Below is a small trained network, with its code and all its weights. Each question gives an input and a class and asks what happens when units are switched off, that is, made to give their printed mean instead of their output.

import numpy as np


def w(rows, s, z=0):
    codes = np.array(rows[::2]) - 128.0
    scale = np.full(codes.shape[1], s)
    scale[-1] = z or s
    return codes * scale


def f(y):
    return y / 2 * (1 + np.tanh(0.7978845608 * (y + 0.044715 * y**3)))


def log_softmax(a):
    a = a - a.max(-1, keepdims=True)
    return a - np.log(np.exp(a).sum(-1, keepdims=True))


def net(x, mask):
    res = np.array(x, float).reshape(1, 6) / 4 @ E
    y = f(res @ A[0][:, :-1].T + A[0][:, -1])
    res = res + np.where(mask, y, B[0][:, -1]) @ B[0][:, :-1]
    return log_softmax(res[-1] @ U[:, :-1].T + U[:, -1])


A, B = {}, {}
E = w([
[28,70,150,201,86,109,112,108,90,189,100,133],'x0',
[131,125,128,122,127,126,137,126,124,130,127,126],'x1',
[120,124,117,132,127,123,129,130,135,124,128,141],'x2',
[193,122,118,133,109,67,77,213,98,164,153,179],'x3',
[90,215,132,106,7,150,143,147,110,127,69,159],'x4',
[121,130,118,124,130,128,119,129,130,131,127,125],'x5',
],0.017)
A[0] = w([
[114,75,114,152,202,133,129,76,133,159,140,104,254],'N1',
[214,166,83,121,123,130,102,158,100,129,117,161,96],'N2',
[214,105,118,131,169,22,124,138,139,136,176,122,208],'N3',
[113,231,132,105,64,110,149,149,140,153,46,148,187],'N4',
[132,184,114,84,141,182,174,75,218,43,160,92,242],'N5',
[49,154,125,103,118,184,147,115,159,138,80,132,115],'N6',
[30,82,181,179,76,152,122,59,75,173,134,102,150],'N7',
[196,135,99,70,140,91,79,172,142,110,167,157,141],'N8',
[156,186,77,96,129,163,143,168,124,80,138,128,127],'N9',
[130,116,141,196,103,56,91,173,54,248,137,174,20],'N10',
[135,110,128,123,175,128,117,167,167,168,197,81,211],'N11',
],0.012,0.0068)
B[0] = w([
[163,67,82,231,181,105,97,141,203,120,152,78,219],'N1',
[90,74,202,160,38,103,159,142,101,137,170,98,183],'N2',
[74,74,111,121,82,238,144,200,154,173,76,185,230],'N3',
[130,202,241,122,31,123,147,137,71,127,183,194,234],'N4',
[185,217,85,58,182,73,44,163,108,170,40,155,251],'N5',
[98,152,183,110,85,114,115,169,127,100,20,125,191],'N6',
[57,134,88,171,97,144,161,115,165,65,42,115,244],'N7',
[82,118,157,137,101,213,185,204,142,137,144,137,207],'N8',
[155,73,153,109,138,75,122,85,136,127,217,118,189],'N9',
[254,169,117,28,183,102,66,100,75,194,94,173,244],'N10',
[102,127,85,88,124,178,143,163,151,119,92,166,195],'N11',
],0.0096,0.025)
U = w([
[207,125,55,106,188,143,76,138,141,132,110,148,254],'0',
[57,131,142,131,100,192,152,145,143,108,88,156,98],'1',
[174,175,159,96,123,79,83,106,103,117,112,157,172],'2',
[138,120,180,131,98,131,144,137,119,116,247,148,13],'3',
[96,95,79,182,155,105,111,108,171,69,121,78,79],'4',
],0.014,0.0038)

Each question gives the input, the list of numbers given to net, and the class t.
The units are the neurons (one row each of A and B). Each row of codes is followed by its name. A weight is (code - 128) times the scale printed after its matrix; where a second scale follows, it is the last column's (A, B and U).
mask holds one flag per neuron, in row order. A switched-off neuron (its flag False) gives its mean, the last column of its row in B, instead of its output. The means were averaged over made-up inputs and are rounded, as every weight is.
A unit's drop is (log p(t) with every unit on - log p(t) with that unit switched off) / (log p(t) with every unit on - log p(t) with every unit switched off).
The circuit of an input: a set's keep is (log p(t) with only the set's units on - log p(t) with every unit switched off) / (log p(t) with every unit on - log p(t) with every unit switched off). Starting from all 11 units, units are removed one at a time, each time the one whose removal leaves the highest keep (on an exact tie, the one counted first), for as long as the keep stays at least 0.8.
units of the circuit, in order: the units of the circuit, biggest drop first
most important unit: the unit with the biggest drop
k most important neurons: the k neurons with the biggest drops, biggest first
drop when u is switched off: that unit's drop, to one decimal
input [0,4,2,3,1,7], class 3: units of the circuit, in order -> N5, N7
input [-7,6,3,1,0,-8], class 1: most important unit -> N10
input [0,8,1,8,3,-6], class 3: 3 most important neurons -> N5, N2, N8
input [0,-4,3,-1,4,7], class 2: 3 most important neurons -> N3, N8, N7
input [1,0,-6,-4,-4,1], class 4: units of the circuit, in order -> N10, N1
input [1,8,3,-5,-6,-1], class 4: 2 most important neurons -> N10, N1
input [1,-2,0,4,7,-3], class 2: 2 most important neurons -> N10, N8
input [7,-3,-5,1,0,-1], class 0: 2 most important neurons -> N10, N4
input [-7,-1,-1,2,-6,-3], class 1: 3 most important neurons -> N3, N8, N10
input [-4,-2,-7,1,-2,5], class 1: 3 most important neurons -> N10, N8, N3
input [-2,-4,-2,1,-1,1], class 1: 2 most important neurons -> N10, N5
input [5,1,-2,1,6,6], class 2: 4 most important neurons -> N10, N3, N8, N4
input [0,-8,6,4,-2,-8], class 1: 3 most important neurons -> N5, N3, N8
input [-2,8,-3,2,-1,6], class 1: units of the circuit, in order -> N10
input [6,0,4,1,-2,8], class 0: 2 most important neurons -> N10, N2
input [6,8,-4,2,0,0], class 0: 2 most important neurons -> N10, N4
input [0,-5,-1,-6,-2,-8], class 0: 2 most important neurons -> N5, N2
input [0,4,8,-6,-2,2], class 0: 2 most important neurons -> N5, N2
input [-1,-6,-1,-7,-2,-8], class 0: drop when N5 is switched off -> 1.0
input [-2,0,-6,-2,-1,1], class 0: most important unit -> N4
input [1,8,5,-6,-1,3], class 4: drop when N10 is switched off -> 0.6
input [7,0,2,-1,-1,-8], class 4: drop when N7 is switched off -> 0.2
input [4,6,7,0,-3,0], class 4: drop when N5 is switched off -> 0.5
